Below are the code and all the weights of a small trained network. Each question names an input and a target symbol and asks about switching units off, where a switched-off unit gives its printed mean instead of its output.

import numpy as np


def w(rows, s, z=0):
    codes = np.array(rows[::2]) - 128.0
    scale = np.full(codes.shape[1], s)
    scale[-1] = z or s
    return codes * scale


def norm(h):
    return h / np.sqrt((h * h).mean(-1, keepdims=True) + 1e-5)


def f(y):
    return y / 2 * (1 + np.tanh(0.7978845608 * (y + 0.044715 * y**3)))


def softmax(a):
    e = np.exp(a - a.max(-1, keepdims=True))
    return e / e.sum(-1, keepdims=True)


def log_softmax(a):
    a = a - a.max(-1, keepdims=True)
    return a - np.log(np.exp(a).sum(-1, keepdims=True))


def net(x, mask):
    ids = ['δεζηθλμξστφψ'.index(c) for c in x.split()]
    T = len(ids)
    res = E[ids] + P[:T]
    u = 0
    for l in range(3):
        r = norm(res)
        for j in range(3):
            rows = slice(2 * j, 2 * j + 2)
            q, k, v = (r @ M[l][rows].T for M in (Q, K, V))
            z = softmax(np.where(np.tri(T) > 0, q @ k.T / 2**0.5, -1e9)) @ v
            o = O[l][rows]
            res = res + np.where(mask[u + j], z, o[:, -1]) @ o[:, :-1]
        u += 3
        y = f(norm(res) @ A[l][:, :-1].T + A[l][:, -1])
        res = res + np.where(mask[u : u + 8], y, B[l][:, -1]) @ B[l][:, :-1]
        u += 8
    return log_softmax(norm(res)[-1] @ U[:, :-1].T + U[:, -1])


Q, K, V, O, A, B = {}, {}, {}, {}, {}, {}
E = w([
[154,113,188,59],'δ',
[72,74,160,106],'ε',
[69,94,153,99],'ζ',
[49,116,57,92],'η',
[117,120,189,59],'θ',
[129,34,113,117],'λ',
[167,214,119,167],'μ',
[60,165,187,137],'ξ',
[88,65,152,110],'σ',
[1,66,130,120],'τ',
[76,225,106,125],'φ',
[140,135,159,180],'ψ',
],0.024)
P = w([
[74,118,193,254],'0',
[82,85,146,242],'1',
[88,87,145,208],'2',
[90,90,144,183],'3',
[95,99,148,158],'4',
[104,106,150,132],'5',
[114,117,150,112],'6',
[124,128,158,87],'7',
[144,139,162,65],'8',
[157,151,165,44],'9',
],0.0087)
Q[0] = w([
[172,111,39,55],'L0H1',
[172,8,180,100],'L0H1',
[153,191,49,193],'L0H2',
[47,170,144,203],'L0H2',
[134,23,87,78],'L0H3',
[120,255,130,211],'L0H3',
],0.037)
K[0] = w([
[163,157,97,16],'L0H1',
[69,51,252,78],'L0H1',
[14,157,88,222],'L0H2',
[119,71,223,231],'L0H2',
[200,160,23,87],'L0H3',
[43,87,228,154],'L0H3',
],0.034)
V[0] = w([
[136,139,211,1],'L0H1',
[118,145,119,163],'L0H1',
[168,113,137,108],'L0H2',
[177,109,139,132],'L0H2',
[122,143,111,123],'L0H3',
[104,106,162,132],'L0H3',
],0.0088)
O[0] = w([
[125,12,3,216,179],'L0H1',
[152,168,132,116,176],'L0H1',
[108,129,139,155,109],'L0H2',
[122,142,169,153,106],'L0H2',
[122,144,132,148,114],'L0H3',
[132,130,133,82,249],'L0H3',
],0.0061,0.0021)
A[0] = w([
[195,168,159,217,182],'L0N1',
[134,106,103,152,127],'L0N2',
[42,198,86,152,252],'L0N3',
[160,139,163,67,150],'L0N4',
[135,34,174,69,222],'L0N5',
[139,148,169,69,15],'L0N6',
[102,72,100,3,59],'L0N7',
[68,79,191,162,229],'L0N8',
],0.031,0.0021)
B[0] = w([
[253,61,76,101,183],'L0N1',
[97,135,160,126,142],'L0N2',
[124,176,38,172,207],'L0N3',
[145,179,182,161,159],'L0N4',
[81,95,191,37,243],'L0N5',
[143,176,174,167,163],'L0N6',
[102,22,29,140,219],'L0N7',
[101,75,182,201,255],'L0N8',
],0.042,0.021)
Q[1] = w([
[26,127,57,166],'L1H1',
[57,103,38,23],'L1H1',
[65,214,191,137],'L1H2',
[93,70,173,231],'L1H2',
[1,99,174,184],'L1H3',
[60,87,174,128],'L1H3',
],0.039)
K[1] = w([
[174,39,61,150],'L1H1',
[155,97,52,3],'L1H1',
[74,224,149,226],'L1H2',
[96,37,158,252],'L1H2',
[246,34,63,10],'L1H3',
[137,111,71,85],'L1H3',
],0.034)
V[1] = w([
[132,109,99,128],'L1H1',
[133,57,68,139],'L1H1',
[130,155,159,97],'L1H2',
[127,6,6,208],'L1H2',
[136,87,87,71],'L1H3',
[122,122,106,61],'L1H3',
],0.021)
O[1] = w([
[130,137,150,108,144],'L1H1',
[137,127,179,81,180],'L1H1',
[127,98,81,131,94],'L1H2',
[120,245,250,147,253],'L1H2',
[176,106,156,63,138],'L1H3',
[129,121,154,77,108],'L1H3',
],0.015,0.023)
A[1] = w([
[166,193,108,117,103],'L1N1',
[99,152,180,175,230],'L1N2',
[83,115,186,109,31],'L1N3',
[117,139,156,64,141],'L1N4',
[130,188,252,69,114],'L1N5',
[160,105,100,75,5],'L1N6',
[178,57,106,115,191],'L1N7',
[127,114,130,55,57],'L1N8',
],0.035,0.0024)
B[1] = w([
[75,210,139,196,185],'L1N1',
[196,154,97,236,222],'L1N2',
[26,171,127,75,253],'L1N3',
[82,92,152,77,167],'L1N4',
[86,234,203,254,194],'L1N5',
[96,182,82,116,142],'L1N6',
[180,131,187,41,200],'L1N7',
[89,123,152,29,161],'L1N8',
],0.034,0.016)
Q[2] = w([
[193,108,115,49],'L2H1',
[179,198,139,155],'L2H1',
[184,160,119,153],'L2H2',
[88,3,158,72],'L2H2',
[98,89,109,73],'L2H3',
[243,145,125,67],'L2H3',
],0.047)
K[2] = w([
[166,108,147,36],'L2H1',
[226,171,122,145],'L2H1',
[113,122,151,103],'L2H2',
[254,26,190,124],'L2H2',
[52,90,143,89],'L2H3',
[191,141,81,30],'L2H3',
],0.045)
V[2] = w([
[132,157,16,146],'L2H1',
[175,5,58,35],'L2H1',
[158,146,142,107],'L2H2',
[136,166,122,162],'L2H2',
[134,59,163,149],'L2H3',
[154,107,117,14],'L2H3',
],0.024)
O[2] = w([
[102,111,214,114,89],'L2H1',
[76,162,174,250,7],'L2H1',
[160,152,135,136,129],'L2H2',
[73,150,101,123,159],'L2H2',
[150,176,101,118,149],'L2H3',
[133,157,124,221,20],'L2H3',
],0.021,0.02)
A[2] = w([
[135,126,197,220,171],'L2N1',
[107,99,142,161,185],'L2N2',
[112,140,134,20,38],'L2N3',
[17,121,194,124,103],'L2N4',
[55,152,253,204,147],'L2N5',
[110,94,147,153,81],'L2N6',
[190,91,120,159,5],'L2N7',
[113,32,39,91,176],'L2N8',
],0.035,0.0027)
B[2] = w([
[110,104,82,197,170],'L2N1',
[123,157,139,110,152],'L2N2',
[24,112,108,80,176],'L2N3',
[20,179,200,182,253],'L2N4',
[223,206,128,109,219],'L2N5',
[95,141,125,99,150],'L2N6',
[53,137,166,101,157],'L2N7',
[254,46,65,83,174],'L2N8',
],0.053,0.03)
U = w([
[46,182,232,139,137],'δ',
[65,72,146,101,253],'ε',
[121,134,138,141,80],'ζ',
[148,84,89,104,226],'η',
[122,134,144,145,91],'θ',
[120,130,138,139,81],'λ',
[205,187,175,49,146],'μ',
[48,89,80,254,97],'ξ',
[119,131,144,140,72],'σ',
[119,136,137,144,84],'τ',
[77,208,40,106,62],'φ',
[171,54,235,174,148],'ψ',
],0.012,0.0057)

Each question gives the input, a string of symbols that net reads in full, and the target symbol t.
The units are the heads (2 rows each of Q, K, V and O) and the neurons (one row each of A and B). Each row of codes is followed by its name. A weight is (code - 128) times the scale printed after its matrix; where a second scale follows, it is the last column's (O, A, B and U).
mask holds one flag per unit, layer by layer, with each layer's heads first. A switched-off unit (its flag False) gives its mean, the last column of its rows in O or B, instead of its output. The means were averaged over made-up inputs and are rounded, as every weight is.
A unit's drop is (log p(t) with every unit on - log p(t) with that unit switched off) / (log p(t) with every unit on - log p(t) with every unit switched off).
The circuit of an input: a set's keep is (log p(t) with only the set's units on - log p(t) with every unit switched off) / (log p(t) with every unit on - log p(t) with every unit switched off). Starting from the 12 units with the biggest drops (on a tie, the unit counted first), units are removed one at a time, each time the one whose removal leaves the highest keep (on an exact tie, the one counted first), for as long as the keep stays at least 0.8.
units of the circuit, in order: the units of the circuit, biggest drop first
most important unit: the unit with the biggest drop
top k neurons: the k neurons with the biggest drops, biggest first
top k neurons in layer l: the k neurons of layer l with the biggest drops, biggest first
heads that matter: for each layer, one digit per head in row order, 1 if its drop is at least 0.15 and else 0, layers parted by /
drop of u: that unit's drop, to one decimal
input τ η ε ψ τ, target ε: top 2 neurons -> (L0N7; L1N5)
input ε ψ δ τ μ ξ ξ μ, target ξ: heads that matter -> 000 / 101 / 001
input λ μ τ ψ τ ψ τ λ η, target η: units of the circuit, in order -> (L0N7; L2N8)
input η δ σ τ ε δ ψ δ, target ε: units of the circuit, in order -> (L0N7; L0N5)
input ψ ε μ ε λ μ σ τ λ, target ε: units of the circuit, in order -> (L0N7)
input ξ δ μ δ λ ξ φ, target φ: heads that matter -> 000 / 010 / 000
input ξ ψ μ η ζ ε ξ ε, target ε: top 2 neurons -> (L0N7; L2N8)
input μ μ δ ψ τ ε μ δ, target ε: heads that matter -> 100 / 000 / 000
input ξ η λ ξ θ μ μ, target μ: top 4 neurons -> (L0N8; L2N4; L0N1; L1N1)
input ε ψ μ ξ μ, target ξ: top 2 neurons -> (L0N1; L1N3)
input μ μ φ, target φ: top 2 neurons -> (L2N4; L0N3)
input μ σ ζ φ φ μ ξ, target ξ: heads that matter -> 000 / 110 / 000
input ξ λ ψ, target ψ: top 4 neurons -> (L0N1; L2N4; L1N7; L2N5)
input τ ε θ μ, target μ: top 3 neurons -> (L0N8; L0N1; L2N4)
input θ ξ η ζ μ μ ζ ψ, target ψ: top 3 neurons -> (L0N1; L2N4; L2N5)
input σ λ λ, target ε: heads that matter -> 000 / 010 / 000
input λ μ μ ξ σ μ ζ θ δ ζ, target ε: top neuron -> (L0N7)
input δ ε ξ ζ φ φ ε ψ ε, target ε: top 2 neurons in layer 0 -> (L0N7; L0N6)
input ψ μ θ μ σ φ ζ θ, target ε: top 2 neurons -> (L0N7; L2N8)
input τ θ ξ, target ξ: most important unit -> L1N2
input ψ σ ψ ξ ζ ε τ σ ζ σ, target ε: top 2 neurons in layer 0 -> (L0N7; L0N8)
input ξ ε τ ψ θ ε ζ θ, target ε: top 2 neurons in layer 0 -> (L0N7; L0N2)
input ξ ξ ξ σ λ ξ ξ ξ σ, target ε: drop of L2N8 -> 0.2
input λ σ μ η θ ζ τ ζ, target ε: drop of L2N8 -> 0.2
input ψ μ ζ σ θ τ ξ μ τ, target ε: drop of L2N8 -> 0.4
